[[127 126 125 113 126 132]
 [130 129 118 114 132 151]] -> 151, 113

[[130 137 115 109 103 122]
 [122 134 124 133 136 128]] -> 137, 103

[101 103 125 118 129 117] -> 129, 101

[134 118 119 154] -> 154, 118

[[118 146 121 113 116 106 103]
 [130 129 128 137 131 149 134]
 [129 129 120 120 130 110 121]] -> 149, 103

[[126 127 126 130 120]
 [134 130 129 129 150]
 [128 130 126 130 128]] -> 150, 120

[121 113 120 102 143 136] -> 143, 102
---
[112 110 129 101 122 148] | 110
[140 126 132  99 122 128 120] | 126
[106 122 118 124] | 122
[150 135 122 139] | 135
[138 133 146 151 138] | 133
[116 128  98 112 124 149 127] | 128
[149 110 104 146 151 136] | 110
---
[[135 108 109 147 117 123 134 125 111 135 127 122 131]
 [148 152 152 132 146 134 137 142 155 130 138 129 134]
 [118 127 127 103 125 124 120 127 129 136 130 141 132]
 [143 153 153 125 145 135 133 141 155 128 137 130 133]
 [136 145 146 116 139 131 133 138 149 133 130 132 126]] ==> 134

[[125 130 101 104 124 120 126 123 141 120]
 [ 99 134 138 117 142 128 122 126 122 122]
 [139 153 114 137 116 130 137 138 140 125]
 [148 146 142 118 116 139 117 114 127 135]
 [114 132 128 140 130 108 144 136 103 103]] ==> 122

[[120 124 128 118 116 126 139 117 144 139 145 116]
 [125 132 123 121 130 132 140 123 140 143 144 121]
 [127 121 133 135 124 127 133 126 144 135 146 125]
 [117 128 128 124 115 130 133 111 148 143 151 120]
 [139 130 131 111 135 125 127 134 116 120 116 130]
 [137 124 132 124 139 118 143 147 141 142 144 121]
 [140 120 128 137 139 134 125 145 124 130 121 116]
 [142 127 121 139 139 122 121 144 117 126 117 131]
 [126 133 120 134 130 134 123 131 119 123 114 134]
 [142 127 130 134 140 127 123 146 119 129 112 123]
 [133 122 125 132 130 135 117 132 109 111 108 138]] ==> 121

[[126 136 116 130 116 127 114 124 114 117]
 [125 125 135 123 128 143 133 118 134 140]
 [125 133 118 130 121 133 121 123 119 121]
 [147 133 122 142 124 111 151 121 147 123]
 [112 116 131 114 123 137 131 118 133 138]
 [136 131 129 132 128 124 128 125 128 127]
 [112 119 140 114 146 131 105 154 110 130]
 [122 129 117 124 110 125 117 121 119 120]
 [125 131 131 129 137 141 120 137 120 129]
 [129 126 132 126 125 131 130 119 131 134]] ==> 140

[[127 139 136 128 127 130 118]
 [130 125 119 128 128 127 154]
 [130 125 118 128 128 127 151]
 [127 141 135 128 127 130 126]
 [130 124 119 129 127 127 152]
 [127 118 132 127 130 127 107]
 [128 141 134 129 127 130 128]
 [130 131 119 129 127 128 153]
 [129 119 120 128 129 126 138]
 [126 134 138 128 127 130 109]] ==> 154

[[136 121 141 114 129 128 118 130 124 125 123 136 126 142 107 117]
 [112 111 146 114 134 142 126 111 140 140 140 142 132 148 125 100]
 [114 112 137 121 133 134 124 111 134 133 134 138 132 140 130 108]
 [109 113 143 121 135 141 130 112 142 140 140 136 130 143 130 104]
 [137 112 127 137 146 116 113 116 117 116 116 142 144 136 129 126]
 [117 113 141 121 136 136 126 114 136 135 136 138 133 143 127 109]
 [122 124 125 124 128 128 128 122 127 127 128 127 128 125 126 119]] ==> 100

[[129 119 127 121 132 114 139]
 [117 139 118 126 135 121 102]
 [108 136 108 136 131 135 100]
 [129 122 126 124 131 115 142]
 [127 122 129 125 131 124 137]
 [136 121 131 125 125 122 140]
 [135 124 127 128 127 115 143]
 [123 124 121 134 125 124 131]
 [140 143 125 104 130 154 118]
 [137 122 127 127 128 112 142]] ==> 102

[[122 113 141 112 126 123 140 135 131 144 120]
 [122 134 146 132 128 128 142 133 135 147 129]
 [120 122 150 126 127 123 140 127 136 145 119]
 [133 132 128 138 127 127 134 138 129 134 116]
 [124 124 140 115 123 138 133 141 127 154 140]
 [124 133 126 123 121 136 118 133 117 133 154]
 [125 138 118 130 120 136 116 134 118 123 152]
 [144 130 126 142 134 129 130 125 135 118 113]
 [131 136 121 128 123 139 117 137 119 129 151]
 [137 150 112 146 130 138 116 124 127 106 143]] ==> 129
---
[113 103 110 132 113] Answer: 103

[[122 134 125 125 106]
 [125 120 114 118 139]
 [108 126 125 140 136]] Answer: 134

[135 157 156 113 126 123 129] Answer: 157

[[128 136 127 124 131 128]
 [128 133 128 126 132 130]
 [150 122 131 128 122 123]] Answer: 136

[104 102 143 109 121 139] Answer: 102

[150 155 152 109] Answer: 155

[[144 147 148 148 154 139]
 [119 113 144 135 151 113]] Answer: 147

[[125 153 122 134 125]
 [128 125 125 124 113]
 [131 121 127 126 111]] Answer: 153
---
[[121 133 156 133]
 [120 133 128 134]
 [124 140 116 127]] Out: 140

[[131 106 113 121 122 131 127]
 [116 121 110 131 140 128 121]
 [105 126 146 127 136 129 135]] Out: 136

[[135 120 146 136 133 131 127]
 [153 125 119 121 128 124 117]
 [155 137 110 147 129 132 102]] Out: 129

[[130 120 135 129 133]
 [132 111 125 127 118]
 [132 106 131 141 127]] Out: 131

[[142 133 149 155]
 [148 126 125 155]
 [121 131 134 157]] Out: 131

[[107 107 124 133 119 108]
 [101 117 127 123 118 149]
 [127 124 116 142 149 141]] Out: 142

[[141 134 124 150]
 [134 130 138 101]
 [135 133 132 133]] Out: 133

[[125 134 131 128]
 [115 155 139 129]
 [126 131 129 128]] Out: 131

[[127 115 110 119 135 125]
 [106 124 145 120 112 128]
 [129 120 126 120 143 120]] Out: 120
---
[133, 150, 120, 125] value 120
[[144, 100, 141, 141, 140, 135, 142], [113, 131, 109, 130, 127, 142, 126], [105, 131, 105, 128, 105, 134, 128]] value 134
[137, 157, 147, 152, 150] value 152
[139, 155, 126, 120, 129] value 120
[[108, 152, 131, 139], [128, 138, 156, 120]] value 156
[132, 124, 119, 121, 121, 129, 107] value 129
[130, 117, 134, 150] value 134
---
[149 115 131 143 141 152] result: 141
[155 147 101 123 139] result: 123
[ 99 115 138 131 139 156 126] result: 156
[141 131 155 156] result: 155
[134 114 120 117 151 132 124] result: 132
[131 119 154 132 142 133 134] result: 133
[140 103 105 106 152 105 155] result: 105
[106 117 123 133 142] result: 133
---
[137 141 144 104 134 113] Answer: 113, 137

[115 102 109 141  99 114] Answer: 114, 115

[126 149 153 103] Answer: 103, 126

[106 138 128 126 128 118 135] Answer: 135, 106

[[144 129 133 118 132 116 132]
 [131 126 142 100 128 141 112]
 [131 124 124 123 142 124 130]] Answer: 132, 131

[116 135 120 154 149] Answer: 149, 116

[[150 117 139 125]
 [136 150 139 128]] Answer: 125, 136
---
[[139 133 145 108]
 [132 157 154 124]] ==> 139, 124

[117 128 151 122 142 127] ==> 117, 127

[[146 148 114 137 144 151 117]
 [146 148 113 138 144 152 116]] ==> 146, 116

[126 134 107 114 137] ==> 126, 137

[119 144 137 121 149 142 144] ==> 119, 144

[127 111 124 138 151] ==> 127, 151

[124 153 118 123 130] ==> 124, 130

[118 132 151 124 149] ==> 118, 149

[132 153 133 129] ==> 132, 129
---
[[131 121 124 147 127 103 114]
 [127 130 134 144 115 135 123]
 [117 135 128 131 132 114 131]] gives 117

[[100 157 125 131 124]
 [154 123  99 111 123]
 [131 134 117 132 116]] gives 131

[[128 110 146 102 110 123 137]
 [122 139 102 148 140 130 111]
 [111 116 138 135 147 118 109]] gives 111

[[110 139 124 107 129]
 [137 130 115 124 108]
 [125 145 121 132 131]] gives 125

[[117 144 127 123]
 [132 155 104 149]
 [146 128 110 151]] gives 146

[[126 129 132 131 121 128 132]
 [140 124 122 122 116 107 124]
 [127 129 125 126 135 131 128]] gives 127

[[124 117 139 142]
 [110 124 136 148]
 [120 106 133 147]] gives 120

[[119 124 101 134]
 [129 111 120 151]
 [123 140 107 112]] gives 123

[[132 128 134 147 139 113 115]
 [136 151 108 106 146 126 109]
 [132 121 129 148 129 137 122]] gives 132

[[118 121 143 103 114 133 114]
 [149 149 147 123 133 113 133]
 [113 133 138 107 117 143 137]] gives 113
---
Q: ((152, 124, 136, 115, 132), (105, 127, 119, 138, 147), (146, 117, 138, 125, 136))
A: 136
Q: ((140, 146, 124, 124, 115, 120), (104, 123, 130, 125, 141, 122), (146, 130, 127, 134, 114, 126))
A: 126
Q: ((127, 130, 133, 136, 149, 119), (129, 131, 120, 127, 138, 143), (129, 124, 149, 133, 146, 142))
A: 142
Q: ((130, 117, 132, 124, 120, 124), (129, 106, 137, 131, 125, 124), (129, 130, 126, 130, 129, 126))
A: 126
Q: ((123, 133, 123, 124), (133, 151, 135, 156), (130, 140, 136, 138))
A: 138
Q: ((124, 122, 141, 118, 107, 141), (103, 136, 149, 108, 107, 153), (123, 112, 105, 113, 119, 115))
A: 115
